Here is a tiny trained network, its code and every weight. The questions are about switching its units off for an input and a target symbol, where a switched-off unit gives its printed mean instead of its output.

import numpy as np


def w(rows, s, z=0):
    codes = np.array(rows[::2]) - 128.0
    scale = np.full(codes.shape[1], s)
    scale[-1] = z or s
    return codes * scale


def norm(h):
    return h / np.sqrt((h * h).mean(-1, keepdims=True) + 1e-5)


def f(y):
    return np.maximum(y, 0)


def softmax(a):
    e = np.exp(a - a.max(-1, keepdims=True))
    return e / e.sum(-1, keepdims=True)


def log_softmax(a):
    a = a - a.max(-1, keepdims=True)
    return a - np.log(np.exp(a).sum(-1, keepdims=True))


def net(x, mask):
    ids = ['βδεζθμω'.index(c) for c in x.split()]
    T = len(ids)
    res = E[ids] + P[:T]
    r = norm(res)
    for j in range(3):
        rows = slice(3 * j, 3 * j + 3)
        q, k, v = (r @ M[0][rows].T for M in (Q, K, V))
        z = softmax(np.where(np.tri(T) > 0, q @ k.T / 3**0.5, -1e9)) @ v
        o = O[0][rows]
        res = res + np.where(mask[j], z, o[:, -1]) @ o[:, :-1]
    y = f(norm(res) @ A[0][:, :-1].T + A[0][:, -1])
    res = res + np.where(mask[3:7], y, B[0][:, -1]) @ B[0][:, :-1]
    return log_softmax(norm(res)[-1] @ U[:, :-1].T + U[:, -1])


Q, K, V, O, A, B = {}, {}, {}, {}, {}, {}
E = w([
[105,92,86],'β',
[101,88,84],'δ',
[134,175,69],'ε',
[97,55,116],'ζ',
[123,141,72],'θ',
[115,116,78],'μ',
[105,161,251],'ω',
],0.002)
P = w([
[106,134,97],'0',
[35,121,137],'1',
[133,125,103],'2',
[75,147,99],'3',
[151,122,106],'4',
[37,149,99],'5',
[174,119,112],'6',
[1,163,80],'7',
[193,113,124],'8',
[32,196,117],'9',
],0.0034)
Q[0] = w([
[53,167,134],'h0',
[206,105,127],'h0',
[126,153,131],'h0',
[135,140,166],'h1',
[133,126,158],'h1',
[105,131,101],'h1',
[215,118,127],'h2',
[251,66,83],'h2',
[187,101,115],'h2',
],0.017)
K[0] = w([
[46,144,101],'h0',
[227,120,153],'h0',
[120,147,110],'h0',
[91,111,165],'h1',
[91,116,141],'h1',
[159,122,118],'h1',
[17,133,130],'h2',
[1,172,98],'h2',
[39,154,117],'h2',
],0.014)
V[0] = w([
[89,103,117],'h0',
[117,127,170],'h0',
[136,94,163],'h0',
[173,98,123],'h1',
[105,115,94],'h1',
[170,120,115],'h1',
[116,129,176],'h2',
[148,253,89],'h2',
[119,170,157],'h2',
],0.0081)
O[0] = w([
[190,158,155,255],'h0',
[116,171,117,100],'h0',
[128,147,79,59],'h0',
[137,158,212,35],'h1',
[89,164,101,244],'h1',
[142,159,173,56],'h1',
[105,150,48,97],'h2',
[139,253,239,123],'h2',
[118,198,99,108],'h2',
],0.0061,0.0022)
A[0] = w([
[113,143,228,66],'n0',
[81,187,53,248],'n1',
[85,66,109,233],'n2',
[254,123,123,103],'n3',
],0.0068,0.0015)
B[0] = w([
[210,93,2,181],'n0',
[55,194,20,255],'n1',
[126,188,208,212],'n2',
[203,60,27,147],'n3',
],0.0053,0.0046)
U = w([
[96,112,211,227],'β',
[96,110,195,148],'δ',
[171,210,186,84],'ε',
[55,2,101,6],'ζ',
[204,160,140,56],'θ',
[208,65,85,83],'μ',
[51,190,71,194],'ω',
],0.012,0.0026)

Each question gives the input, a string of symbols that net reads in full, and the target symbol t.
The units are the heads (3 rows each of Q, K, V and O) and the neurons (one row each of A and B). Each row of codes is followed by its name. A weight is (code - 128) times the scale printed after its matrix; where a second scale follows, it is the last column's (O, A, B and U).
mask holds one flag per unit, heads first, then neurons. A switched-off unit (its flag False) gives its mean, the last column of its rows in O or B, instead of its output. The means were averaged over made-up inputs and are rounded, as every weight is.
A unit's drop is (log p(t) with every unit on - log p(t) with that unit switched off) / (log p(t) with every unit on - log p(t) with every unit switched off).
The circuit of an input: a set's keep is (log p(t) with only the set's units on - log p(t) with every unit switched off) / (log p(t) with every unit on - log p(t) with every unit switched off). Starting from all 7 units, units are removed one at a time, each time the one whose removal leaves the highest keep (on an exact tie, the one counted first), for as long as the keep stays at least 0.8.
circuit, biggest first: the units of the circuit, biggest drop first
k most important neurons: the k neurons with the biggest drops, biggest first
which heads matter: for each layer, one digit per head in row order, 1 if its drop is at least 0.15 and else 0, layers parted by /
input ω θ ε μ, target ε: circuit, biggest first : h2
input μ β δ ω μ ω μ θ, target μ: 2 most important neurons : n0; n1
input δ ζ μ, target μ: 2 most important neurons : n1; n3
input δ μ ω δ δ μ θ ε, target θ: circuit, biggest first : h2; n0; n1; h0
input ε β β ω, target β: circuit, biggest first : h2; n1; n2
input θ ω ω μ β μ ζ ω μ ζ, target μ: circuit, biggest first : n0; h1; h2; n1
input μ ω μ ε, target μ: circuit, biggest first : h2; n0; n1
input ω ζ β ζ μ β, target μ: which heads matter : 001
input β μ β, target μ: circuit, biggest first : h0; n1
input μ ε θ μ μ, target μ: 3 most important neurons : n1; n0; n2
input ω ε μ μ δ μ ω ω ε ζ, target ε: circuit, biggest first : h2; n1
input θ ω β ω, target β: circuit, biggest first : h2; n2; n1
input ε ω β β, target β: 2 most important neurons : n1; n2
input μ ω ε ζ μ ε θ, target μ: which heads matter : 100
input ζ β β μ, target β: circuit, biggest first : h2; n1; n2; n0
input ω ζ δ ω δ ζ ω ω θ ζ, target θ: circuit, biggest first : h2; n0; n1
input ω μ δ μ ζ θ ζ ω ζ δ, target ζ: circuit, biggest first : h2
input μ β ζ θ μ ζ μ ω, target μ: 3 most important neurons : n0; n1; n2
input δ θ ω ω ω ε β β β θ, target β: 2 most important neurons : n1; n2
input ω μ ω ω δ ω θ δ, target θ: most important neuron : n0
input θ μ δ, target μ: which heads matter : 101
